Below is a small trained network, with its code and all its weights. Each question gives an input and a class and asks what happens when units are switched off, that is, made to give their printed mean instead of their output.

import numpy as np


def w(rows, s, z=0):
    codes = np.array(rows[::2]) - 128.0
    scale = np.full(codes.shape[1], s)
    scale[-1] = z or s
    return codes * scale


def f(y):
    return y / 2 * (1 + np.tanh(0.7978845608 * (y + 0.044715 * y**3)))


def log_softmax(a):
    a = a - a.max(-1, keepdims=True)
    return a - np.log(np.exp(a).sum(-1, keepdims=True))


def net(x, mask):
    res = np.array(x, float).reshape(1, 6) / 4 @ E
    y = f(res @ A[0][:, :-1].T + A[0][:, -1])
    res = res + np.where(mask, y, B[0][:, -1]) @ B[0][:, :-1]
    return log_softmax(res[-1] @ U[:, :-1].T + U[:, -1])


A, B = {}, {}
E = w([
[109,95,112,139,216,248,141,97,89,149],'x0',
[89,236,117,171,164,96,141,112,59,68],'x1',
[181,82,102,253,122,113,83,92,132,103],'x2',
[196,127,123,54,200,100,113,49,146,84],'x3',
[162,143,198,132,171,117,55,182,59,171],'x4',
[191,213,145,178,175,147,185,160,201,175],'x5',
],0.007)
A[0] = w([
[176,189,106,172,195,120,186,171,182,158,75],'N1',
[41,246,118,187,141,105,125,98,86,72,120],'N2',
[189,88,105,227,130,99,96,97,118,115,8],'N3',
[94,136,5,127,86,153,208,86,202,91,38],'N4',
[37,130,120,224,64,170,143,228,121,158,145],'N5',
[126,161,153,123,37,19,100,136,180,95,105],'N6',
[157,141,207,127,182,96,66,189,71,183,38],'N7',
[48,66,87,86,105,97,54,74,58,96,76],'N8',
[179,2,149,81,109,160,91,153,244,227,254],'N9',
[191,207,125,167,148,146,205,129,178,172,48],'N10',
[174,184,137,172,198,149,186,154,189,156,13],'N11',
[137,157,137,111,62,22,102,160,171,104,85],'N12',
[56,73,67,93,96,104,53,103,52,72,114],'N13',
[74,116,25,140,86,149,194,110,215,86,120],'N14',
[172,188,147,180,174,132,163,131,221,208,90],'N15',
[198,136,136,54,215,82,93,36,148,82,80],'N16',
[97,170,174,12,142,136,153,200,111,147,159],'N17',
[82,161,153,18,133,135,182,170,132,164,156],'N18',
[42,191,177,21,120,141,203,179,114,153,154],'N19',
[245,98,114,38,196,107,84,55,177,102,167],'N20',
[145,157,147,103,52,15,81,156,174,103,126],'N21',
[60,131,58,81,100,116,229,87,204,98,118],'N22',
[181,116,100,223,104,148,71,86,128,115,58],'N23',
[79,88,99,138,190,253,125,78,73,140,164],'N24',
[84,189,175,19,105,160,172,115,139,143,165],'N25',
[191,201,177,164,149,156,187,136,187,150,35],'N26',
[73,203,107,179,176,128,148,87,45,75,123],'N27',
[89,122,39,127,78,122,209,67,193,84,124],'N28',
[185,86,93,251,128,108,106,126,121,107,41],'N29',
[99,101,80,151,217,250,119,106,97,153,180],'N30',
[163,139,226,121,141,100,33,186,77,158,59],'N31',
[98,229,107,159,167,94,124,137,66,41,45],'N32',
[190,135,222,112,155,132,43,182,47,165,64],'N33',
[161,120,103,217,127,112,55,109,147,110,44],'N34',
[61,114,150,194,37,178,141,190,126,211,179],'N35',
[183,98,95,222,109,131,101,125,137,92,36],'N36',
[205,146,108,82,200,107,121,41,168,89,76],'N37',
[105,198,142,140,199,79,136,86,93,38,128],'N38',
],0.0052,0.00082)
B[0] = w([
[133,53,167,47,51,79,129,138,85,128,189],'N1',
[141,195,122,69,71,196,18,116,180,103,205],'N2',
[185,110,50,139,152,116,89,93,97,233,168],'N3',
[193,63,184,204,196,138,130,182,57,40,195],'N4',
[30,149,108,116,203,29,119,211,201,169,224],'N5',
[148,171,208,162,173,152,214,58,180,203,206],'N6',
[176,83,168,186,179,139,112,159,58,33,186],'N7',
[127,50,172,58,51,40,180,145,74,151,204],'N8',
[150,213,129,83,42,253,13,120,199,58,255],'N9',
[145,44,163,73,47,60,132,153,59,114,192],'N10',
[119,71,163,48,56,77,178,127,70,147,188],'N11',
[167,175,185,148,168,147,216,40,181,190,192],'N12',
[119,54,196,31,40,19,167,141,55,157,209],'N13',
[159,104,167,188,187,135,90,192,91,64,197],'N14',
[130,64,143,46,50,62,123,163,79,127,199],'N15',
[38,158,105,127,179,39,152,190,177,144,181],'N16',
[211,83,54,174,182,143,66,84,81,173,201],'N17',
[198,108,21,157,141,134,66,71,92,178,198],'N18',
[191,105,35,139,178,96,67,61,94,218,225],'N19',
[12,187,106,109,156,66,83,215,204,109,188],'N20',
[153,181,212,164,168,180,195,34,171,190,206],'N21',
[185,74,137,189,173,152,97,135,99,85,198],'N22',
[155,114,81,108,141,103,76,77,114,215,168],'N23',
[133,157,245,116,134,125,194,57,164,203,217],'N24',
[197,108,68,142,163,105,59,119,102,185,193],'N25',
[123,36,155,42,49,61,151,143,62,141,185],'N26',
[153,165,149,95,81,184,85,109,191,120,198],'N27',
[208,92,194,202,211,140,105,164,82,49,193],'N28',
[167,107,57,120,153,86,81,93,105,209,180],'N29',
[140,178,236,120,141,131,220,60,208,205,219],'N30',
[168,118,174,186,190,154,150,155,100,63,193],'N31',
[170,167,128,94,55,199,67,128,174,72,195],'N32',
[188,108,175,196,166,173,134,195,91,36,199],'N33',
[175,119,71,133,157,113,97,90,112,161,162],'N34',
[38,192,116,126,177,79,81,198,199,115,227],'N35',
[161,97,53,142,160,108,68,104,113,178,164],'N36',
[49,130,129,106,160,55,112,185,155,114,171],'N37',
[104,166,121,71,94,152,52,151,178,119,189],'N38',
],0.005,0.0052)
U = w([
[129,70,153,83,34,76,163,133,60,136,85],'0',
[174,111,8,151,172,124,102,78,90,186,53],'1',
[165,104,167,193,190,152,138,164,84,47,68],'2',
[131,158,198,141,150,149,208,55,169,183,151],'3',
[38,149,89,130,173,81,119,191,172,132,191],'4',
[144,154,112,100,46,204,76,123,169,93,255],'5',
[105,141,62,141,102,157,196,118,102,107,148],'6',
],0.012,0.0008)

Each question gives the input, the list of numbers given to net, and the class t.
The units are the neurons (one row each of A and B). Each row of codes is followed by its name. A weight is (code - 128) times the scale printed after its matrix; where a second scale follows, it is the last column's (A, B and U).
mask holds one flag per neuron, in row order. A switched-off neuron (its flag False) gives its mean, the last column of its row in B, instead of its output. The means were averaged over made-up inputs and are rounded, as every weight is.
A unit's drop is (log p(t) with every unit on - log p(t) with that unit switched off) / (log p(t) with every unit on - log p(t) with every unit switched off).
The circuit of an input: a set's keep is (log p(t) with only the set's units on - log p(t) with every unit switched off) / (log p(t) with every unit on - log p(t) with every unit switched off). Starting from the 12 units with the biggest drops (on a tie, the unit counted first), units are removed one at a time, each time the one whose removal leaves the highest keep (on an exact tie, the one counted first), for as long as the keep stays at least 0.8.
circuit, biggest first: the units of the circuit, biggest drop first
most important unit: the unit with the biggest drop
top k neurons: the k neurons with the biggest drops, biggest first
drop of u: that unit's drop, to one decimal
input [-7,-1,-1,-3,6,4], class 3: top 2 neurons : [N21; N12]
input [2,-8,4,-8,-3,8], class 0: most important unit : N15
input [-5,-2,-8,-1,8,2], class 1: circuit, biggest first : [N19; N17]
input [2,1,3,7,5,5], class 4: circuit, biggest first : [N20; N16]
input [4,5,-3,0,-4,-3], class 5: circuit, biggest first : [N2; N27]
input [1,7,5,5,-1,-7], class 0: top 2 neurons : [N13; N8]
input [0,-6,7,-8,3,8], class 0: circuit, biggest first : [N15; N26]
input [0,-4,0,1,-1,-2], class 5: top 2 neurons : [N9; N5]
input [-6,-3,5,8,-2,6], class 4: top 3 neurons : [N20; N16; N37]
input [-3,1,-7,2,-6,5], class 1: circuit, biggest first : [N19; N18]
input [-6,-7,8,3,-8,1], class 1: top 3 neurons : [N3; N29; N36]
input [-8,8,-3,-7,4,-5], class 3: circuit, biggest first : [N6; N21]
input [-8,8,-5,-6,1,2], class 3: top 3 neurons : [N6; N12; N21]
input [6,6,0,-7,-6,-5], class 4: most important unit : N5
input [-6,-7,-6,7,-1,2], class 4: top 2 neurons : [N20; N16]
input [5,8,0,8,7,5], class 4: circuit, biggest first : [N16; N20]
input [6,8,-4,0,4,7], class 5: circuit, biggest first : [N2; N32]
input [-7,7,3,7,-6,-4], class 3: top 2 neurons : [N6; N21]
input [8,7,5,5,-4,5], class 3: top 3 neurons : [N30; N24; N9]
input [8,7,-6,4,-8,7], class 2: most important unit : N4
input [2,7,-3,-6,2,6], class 5: top 4 neurons : [N2; N32; N27; N13]
input [-4,2,5,7,4,2], class 4: top 2 neurons : [N20; N16]
input [8,1,7,-1,1,3], class 3: top 2 neurons : [N30; N24]
input [0,4,-6,1,-7,8], class 0: drop of N11 : 0.1
